Below are the code and all the weights of a small trained network. Each question names an input and a class and asks about switching units off, where a switched-off unit gives its printed mean instead of its output.

import numpy as np


def w(rows, s, z=0):
    codes = np.array(rows[::2]) - 128.0
    scale = np.full(codes.shape[1], s)
    scale[-1] = z or s
    return codes * scale


def f(y):
    return np.maximum(y, 0)


def log_softmax(a):
    a = a - a.max(-1, keepdims=True)
    return a - np.log(np.exp(a).sum(-1, keepdims=True))


def net(x, mask):
    res = np.array(x, float).reshape(1, 7) / 4 @ E
    y = f(res @ A[0][:, :-1].T + A[0][:, -1])
    res = res + np.where(mask, y, B[0][:, -1]) @ B[0][:, :-1]
    return log_softmax(res[-1] @ U[:, :-1].T + U[:, -1])


A, B = {}, {}
E = w([
[130,165,161,69,126,120,127,7],'x0',
[141,95,110,71,140,132,213,125],'x1',
[107,173,155,155,90,198,182,123],'x2',
[160,58,137,86,107,179,116,117],'x3',
[169,104,194,128,85,64,165,173],'x4',
[146,88,90,238,164,88,155,53],'x5',
[78,59,190,139,155,167,108,161],'x6',
],0.014)
A[0] = w([
[159,114,99,98,140,105,144,70,76],'n1',
[112,163,109,151,130,169,43,92,231],'n2',
[84,139,141,41,116,138,94,175,69],'n3',
[96,122,103,191,135,52,125,127,87],'n4',
[166,217,142,119,82,133,139,211,28],'n5',
[118,126,115,188,180,75,131,156,93],'n6',
[46,195,96,178,130,173,154,91,39],'n7',
[143,2,123,241,120,186,155,130,3],'n8',
[124,78,165,90,141,160,125,157,240],'n9',
[107,98,80,153,167,71,119,175,22],'n10',
[143,121,131,165,141,75,135,148,38],'n11',
[169,144,158,95,114,104,213,75,148],'n12',
],0.012,0.0038)
B[0] = w([
[179,102,33,96,104,71,140,82,211],'n1',
[200,193,191,109,107,203,77,44,233],'n2',
[72,100,127,39,144,137,93,197,218],'n3',
[103,157,72,181,183,63,86,111,214],'n4',
[181,184,118,121,73,111,168,254,214],'n5',
[97,194,45,217,192,111,55,189,211],'n6',
[81,228,180,175,97,201,165,35,223],'n7',
[191,48,148,226,163,207,166,137,250],'n8',
[57,44,181,76,147,172,130,149,209],'n9',
[111,127,95,162,151,103,81,150,202],'n10',
[82,152,66,192,124,121,149,121,177],'n11',
[129,109,115,90,155,25,211,90,246],'n12',
],0.0079,0.014)
U = w([
[116,149,84,203,151,107,57,139,233],'0',
[67,87,123,70,140,184,88,170,7],'1',
[158,39,130,202,149,180,170,141,185],'2',
[80,83,236,112,120,80,163,135,47],'3',
[103,192,159,151,111,176,153,88,106],'4',
[200,112,145,106,109,125,8,103,188],'5',
[153,161,119,127,84,117,161,207,244],'6',
[172,115,49,112,146,86,200,82,22],'7',
],0.014,0.0016)

Each question gives the input, the list of numbers given to net, and the class t.
The units are the neurons (one row each of A and B). Each row of codes is followed by its name. A weight is (code - 128) times the scale printed after its matrix; where a second scale follows, it is the last column's (A, B and U).
mask holds one flag per neuron, in row order. A switched-off neuron (its flag False) gives its mean, the last column of its row in B, instead of its output. The means were averaged over made-up inputs and are rounded, as every weight is.
A unit's drop is (log p(t) with every unit on - log p(t) with that unit switched off) / (log p(t) with every unit on - log p(t) with every unit switched off).
The circuit of an input: a set's keep is (log p(t) with only the set's units on - log p(t) with every unit switched off) / (log p(t) with every unit on - log p(t) with every unit switched off). Starting from all 12 units, units are removed one at a time, each time the one whose removal leaves the highest keep (on an exact tie, the one counted first), for as long as the keep stays at least 0.8.
units of the circuit, in order: the units of the circuit, biggest drop first
k most important neurons: the k neurons with the biggest drops, biggest first
drop when u is switched off: that unit's drop, to one decimal
input [0,2,-6,2,5,-5,-2], class 1: units of the circuit, in order -> (n3)
input [8,6,-8,-3,2,-6,2], class 3: 2 most important neurons -> (n12 n3)
input [-2,4,0,-3,-3,-1,-1], class 4: 2 most important neurons -> (n12 n1)
input [-2,-5,-1,-8,-5,-4,-3], class 4: 2 most important neurons -> (n7 n2)
input [-8,-2,-6,-5,2,-6,5], class 1: 2 most important neurons -> (n3 n9)
input [-1,2,7,0,0,-4,2], class 1: 2 most important neurons -> (n9 n3)
input [1,-7,5,-5,3,3,-8], class 4: 4 most important neurons -> (n7 n10 n2 n1)
input [3,2,7,-2,7,1,0], class 7: 4 most important neurons -> (n12 n9 n3 n7)
input [-2,3,-5,-1,-2,-4,-4], class 6: 3 most important neurons -> (n9 n2 n5)
input [8,8,6,5,-7,-5,-2], class 7: 2 most important neurons -> (n12 n1)
input [-2,4,2,-1,-8,8,-5], class 4: 2 most important neurons -> (n7 n2)
input [-5,1,-5,5,-8,-1,-8], class 5: 2 most important neurons -> (n12 n2)
input [5,0,7,1,7,3,2], class 7: drop when n3 is switched off -> 0.9
input [0,-4,-1,4,-8,3,-6], class 4: drop when n7 is switched off -> 0.6
input [0,-3,-4,1,-1,0,-2], class 5: drop when n11 is switched off -> 0.1
input [6,1,6,-6,0,-8,-5], class 6: units of the circuit, in order -> (n5)
